In the rows, 128 means zero.
Each row is followed by its group and then its class within the group.
[130 130 116 104 142 133 115 113 132 138 130 116 153 119 142 217 145 147
 148 111 154 133 155 133 131 110 112 121 116 252 161 128 124 107 137 122
 167 168 135 140 123 141 131 122 128 142 147 134 118 119 122 116 153 140] -> Q.Lalaz
[134 123 115 108 150 150 117  95 113 144 135 125 140 129 138 196 126 141
 139 135 101 129 142 138 146 107 104 125 125 169 162 133 128  98 128 123
 142 150 141  83 114 149 128 144 134 139 133 146 103 128 131 137 143 129] -> Q.Lalaz
[108 138 142 124 117  81 130 109 110 129  98 154 132 151 130 115 144 130
 128 146 176 120 166 120 142 116  54 116 153 109 131 157 144 124 113 121
 147 127 143 133 121 132 128 126 115 146 144 138 112 117 115 122 105 113] -> F.vugir
[133 134 135  95 146 161 132 103 149 133 130 113 151 119 127 181 132 129
 138 134 117 139 113 141 148 108  91 127 122 179 173  90 131 109 124 106
 127 139 142  92 102 138 120 124 128 133 135 127 104 135 140 141 138 139] -> B.Zako
[125 153 142 119 112 115 139 140 126 128 106 105 142 111 144 103 147 115
 145 122 214 116 157 128 136  90  68 130 126 158 142 132 125 122 123 125
 107 121 140 149 131 122 122 101 123 144 100 139 137 123 139 110 136 133] -> F.Pomi
[136 134 112 109 135 179 103  90 138 145 124 104 133 133 121 200 125 153
 133 113  79 146 103 131 123  99 114 115 123 175 167 110 138 106 137 123
 129 135 118  91 123 132 130 117 127 134 137 130 111 134 126 120 162 149] -> Q.Lalaz
[131 129 128 127 131 139 120 116 134 131 130 126 129 139 122 170 118 154
 123 122  95 136  94 133 114 114 146 131 133 114 136 118 120 148 122 132
 115 125 124 114 123 121 123 129 130 120 151 118 135 148 126 133 136 137] -> W.simi
[127 137 159 105 121 158 126 109 138 127  98 116 110 111 144 178 130 125
 131 154 107  95 142 131 136 103 110 123 120 128 153 108 111 126 112 121
 125 124 160  86 116 121 102 126 128 131 103 115 124 122 117 112 142 127] -> B.Zako
[127 169 145 112 140 179 103  96 142 133 145 102 135 115 122 188 131 162
 129  96 103 129 170 132 125 125 157 140 146 135 157 184 139 115 117 107
 125 113 125 119 118 161 113 139 120 158  87 139 115  99  93 122 171 124] -> B.meko
[127 119 115 153 128 142 122 141 129 122 141 140 139 160 125  86 120 132
 125 127  97 148 112 121 122 131  85 127 117  95 115 107 113 126 110 135
 123 130  90  91 116 127 141 131 131  99 159 120 136 140 138 116 108 133] -> W.Zotu
[122 124 135 118 135 122 126 107 137 125 134 131 127 120 132 163 129 121
 128 140 128 121 132 116 131 130 134 124 119 128 144 114 138 121 120 126
 143 136 137 150 121 136 123 131 127 147 140 138 100 142 131 140 133 120] -> Q.beviv
[120 135 123 110 122 105 134 127 125 120 114 131 136 124  76 140 141 135
 129 130 159 133 127 126 127 103  76 125 116 134 158 113 131 120 113 128
 125 158 152 151 122 132 134 128 138 139 148 121 117 141 122 125 133 138] -> F.Gefa
[118 126 113 132 138 142 124 119 142 112 122 134 146 140 115 162 129 113
 133 116  84 138  94 110 135 107  55 115 116 118 157  80 107 120 125 123
 132 139 139  57 112 128 140 118 120 119 156 120 122 153 152 132 116 116] -> W.Niv
[116 130 125 131 124 177 112 132 129 118 121 122 151 160 113  83 124 131
 130 113  59 140 123 132 127 114  23 121 140  73 136  97 107 123 115 136
 115 116 126  48 120 137 133 127 129  97 121 125 135 135 136 120 127 138] -> W.Niv
[119 143 138 105 131 143 124 105 138 116 127 124 138 114 126 189 131 152
 138 114 126 111 150 133 143 100 107 125 120 135 164 139 133 112 108 121
 129 117 146 123 108 137 125 131 118 147 125 139 109 135 110 126 166 125] -> B.bupof
[116 128 144 124 117 124 131 123 119  99 134 128 153 116 141 178 122 122
 130 131 181 107 168 122 145 124 127 117 114 151 133 132 115 161 108 136
 139 145 145 171 120 125 123 134 110 150 126 135 121 143 125 142 138 111] -> B.Zako
[133 128 142 101 152 148 136 103 140 152 131 115 130 111 140 168 128 131
 126 132 109 135 115 134 138 112 144 135 133 172 157 119 134 124 124 114
 133 124 124  96 121 141 111 137 124 133 113 133  84 121 118 142 142 143] -> B.Zako
[123 151 133 132 112  84 120 123  96 153 116 151 135 116 133 143 149 108
 126 126 166 118 160 126 147 113 110 122 124 136 119 148 141 129 130 119
 119 144 145 105 143 128 137 129 127 144 110 124 119 110 118 114  99 109] -> F.vugir
[117 121 131 123 133 127 110 120 125  95 108 129 149 160 131  99 129 159
 128 122  93 166 130 131 148 104   7 119 133  88 145 108 105 113 115 132
 120 131 137  81 120 134 139 147 121 101 172 119 125 147 124 119 129 147] -> W.Niv
[118 125 137 122 105  94 128 115  95 132 110 143 133 127 128  89 144 120
 129 131 163 128 169 128 133 115  61 125 129 122 142 130 135 114 119 118
 134 137 141 104 125 126 131 122 128 144 125 135 113 113 127 116 108 118] -> F.vugir
[140 107  89 147 127 161 134 138 154 111 130 121 123 156 116  66 124 108
 129 121  82 116  93 136 124 130  93 127 136  63 132  85 128 131 119 124
 117 122 125 109 130 120 130 120 123 120 126 126 133 152 163 140 132 141] -> W.simi
[108 130 131 112 116  71 143 113 112 131 114 137 115 132 144  40 148 121
 131 121 232 114 195 127 133 104  38 114 139 126 175 145 164 101 105 127
 146 150 146 183 135 148 136 124 111 173 128 137  86 109 129 114 119 117] -> F.vugir
[127 131 144  99 138 117 125 107 128 160 147 123 122 110 138 176 131 136
 129 136 124 132 130 126 137 121 171 140 131 169 139 142 140 129 135 119
 130 104 127 121 145 131 112 132 131 136 119 133 116 116 113 136 128 112] -> Q.beviv
[123 117 104 139 154 129 132 119 135 136 138 138 126 153 114 123 131 101
 124 134  85 143  91 129 121 133 109 120 133  88 130 111 137 126 128 130
 132 124 132  88 124 132 142 128 125 130 121 160 113 141 149 137 111 111] -> W.simi
[126 130 130 147 123 141 107 145 119 102 137 134 159 155 130 137 117 161
 131 119 102 150 151 138 134 117  88 130 131 115 112 108  94 143 125 139
 126 152 118 104 134 133 137 125 134  90 158 121 141 146 125 111 136 133] -> W.Zotu
[116 125 139 104 135 113 111 129 121 109 110 143 156 150 108 158 118 172
 133 123  85 157 116 135 127  94  24 126 111 112 146 104 115 113 120 131
 127 132 136  85 133 133 177 108 129  95 201 117 124 156 127 108 124 151] -> W.Niv
[137 124 138 147  98 206 116 105 145  87 148 116 152 124 142 102  73  99
 129 109 131  83 202 134 125 173 142  95 130  63 113 151 125 121 112 133
 154 144 137 132  96 150 118 145 125 169  58 138 141 120 124 174 153  80] -> B.bupof
[121 138 141 114 112 104 132 182 106 101  87 118 155 116 141 105 154 141
 128 129 211 139 192 134 137  76  92 118 125 212 133 129 103 121 130 120
 119 123 134 162 136 116 124 117 136 112 142 133 144 114 110  95 142 153] -> F.Pomi
[124 141 131 108 114  88 140 143 108 147  99 136 139 116 143  89 150 129
 134 129 221 133 178 118 142 107  67 117 131 158 137 131 128 123 117 122
 156 122 138 152 134 124 140 122 127 142 118 130 120 102  92 114 120 136] -> F.Pomi
[126 125 129 122 116 112 131 115 128  29 122 130 134 135 142 107 142 113
 129 117 186 127 178 137 118 121  64 116 107 131 142 118 123 106  95 128
 138 142 150 143 117 134 124 133 136 158 129 134 103 125 142 152 114 128] -> F.vugir
[142 139 132 131  94 105 145 145 115 100 112 125 150 113 135  95 133 121
 132 131 230 113 188 131 143 119  67 109 118 155 127 131 122 126 121 133
 130 140 160 153 124 124 128 127 120 146 122 132 132 116 139 129 129 125] -> F.vugir
[126 125 129 122 148 160 119 129 141 118 142 106 140 115 129 207 124 166
 134 114 119 128 141 137 133 121 161 123 134 157 136 140 117 113 120 127
 137 117 138 142 141 143 123 135 128 146 115 134 121 128 113 149 164 126] -> B.bupof
